Here is a tiny trained network, its code and every weight. The questions are about switching its units off for an input and a class, where a switched-off unit gives its printed mean instead of its output.

import numpy as np


def w(rows, s, z=0):
    codes = np.array(rows[::2]) - 128.0
    scale = np.full(codes.shape[1], s)
    scale[-1] = z or s
    return codes * scale


def f(y):
    return y / 2 * (1 + np.tanh(0.7978845608 * (y + 0.044715 * y**3)))


def log_softmax(a):
    a = a - a.max(-1, keepdims=True)
    return a - np.log(np.exp(a).sum(-1, keepdims=True))


def net(x, mask):
    res = np.array(x, float).reshape(1, 3) / 4 @ E
    y = f(res @ A[0][:, :-1].T + A[0][:, -1])
    res = res + np.where(mask, y, B[0][:, -1]) @ B[0][:, :-1]
    return log_softmax(res[-1] @ U[:, :-1].T + U[:, -1])


A, B = {}, {}
E = w([
[78,46,41,213,100],'x0',
[86,157,27,3,101],'x1',
[125,183,114,148,125],'x2',
],0.0052)
A[0] = w([
[156,117,236,222,155,1],'neuron 1',
[105,81,31,203,112,56],'neuron 2',
[122,190,90,156,85,230],'neuron 3',
[145,189,190,85,113,90],'neuron 4',
[181,91,233,231,123,17],'neuron 5',
[153,97,181,98,146,110],'neuron 6',
[166,216,174,91,86,194],'neuron 7',
[202,95,211,222,133,2],'neuron 8',
[50,72,8,225,120,34],'neuron 9',
[30,89,8,251,81,14],'neuron 10',
[254,182,125,95,159,50],'neuron 11',
[60,107,104,51,125,86],'neuron 12',
],0.0054,0.002)
B[0] = w([
[194,208,97,84,123,208],'neuron 1',
[81,96,197,111,152,179],'neuron 2',
[177,142,146,151,110,215],'neuron 3',
[65,94,187,110,132,169],'neuron 4',
[208,154,60,109,34,232],'neuron 5',
[85,85,136,202,175,136],'neuron 6',
[40,86,198,136,219,248],'neuron 7',
[192,172,26,95,60,202],'neuron 8',
[65,102,185,137,191,231],'neuron 9',
[71,89,151,111,254,249],'neuron 10',
[89,95,162,112,138,144],'neuron 11',
[145,142,122,59,47,164],'neuron 12',
],0.0062,0.0016)
U = w([
[136,85,207,200,240,250],'0',
[254,145,63,156,112,6],'1',
],0.0062,0.00027)

Each question gives the input, the list of numbers given to net, and the class t.
The units are the neurons (one row each of A and B). Each row of codes is followed by its name. A weight is (code - 128) times the scale printed after its matrix; where a second scale follows, it is the last column's (A, B and U).
mask holds one flag per neuron, in row order. A switched-off neuron (its flag False) gives its mean, the last column of its row in B, instead of its output. The means were averaged over made-up inputs and are rounded, as every weight is.
A unit's drop is (log p(t) with every unit on - log p(t) with that unit switched off) / (log p(t) with every unit on - log p(t) with every unit switched off).
The circuit of an input: a set's keep is (log p(t) with only the set's units on - log p(t) with every unit switched off) / (log p(t) with every unit on - log p(t) with every unit switched off). Starting from all 12 units, units are removed one at a time, each time the one whose removal leaves the highest keep (on an exact tie, the one counted first), for as long as the keep stays at least 0.8.
circuit, biggest first: the units of the circuit, biggest drop first
top k neurons: the k neurons with the biggest drops, biggest first
drop of u: that unit's drop, to one decimal
input [4,-8,-2], class 1: circuit, biggest first => (neuron 5; neuron 8)
input [6,-8,0], class 1: top 4 neurons => (neuron 5; neuron 8; neuron 1; neuron 7)
input [8,6,7], class 0: circuit, biggest first => (neuron 10; neuron 9)
input [5,-7,0], class 1: top neuron => (neuron 5)
input [3,-7,-6], class 1: top 2 neurons => (neuron 5; neuron 8)
input [4,-8,8], class 1: top 2 neurons => (neuron 5; neuron 8)
input [-4,-6,-8], class 1: drop of neuron 1 => 0.1
input [-2,-8,-2], class 1: drop of neuron 5 => 0.1
input [-4,-7,-7], class 1: drop of neuron 8 => 0.2
input [2,-8,-2], class 1: drop of neuron 8 => 0.1
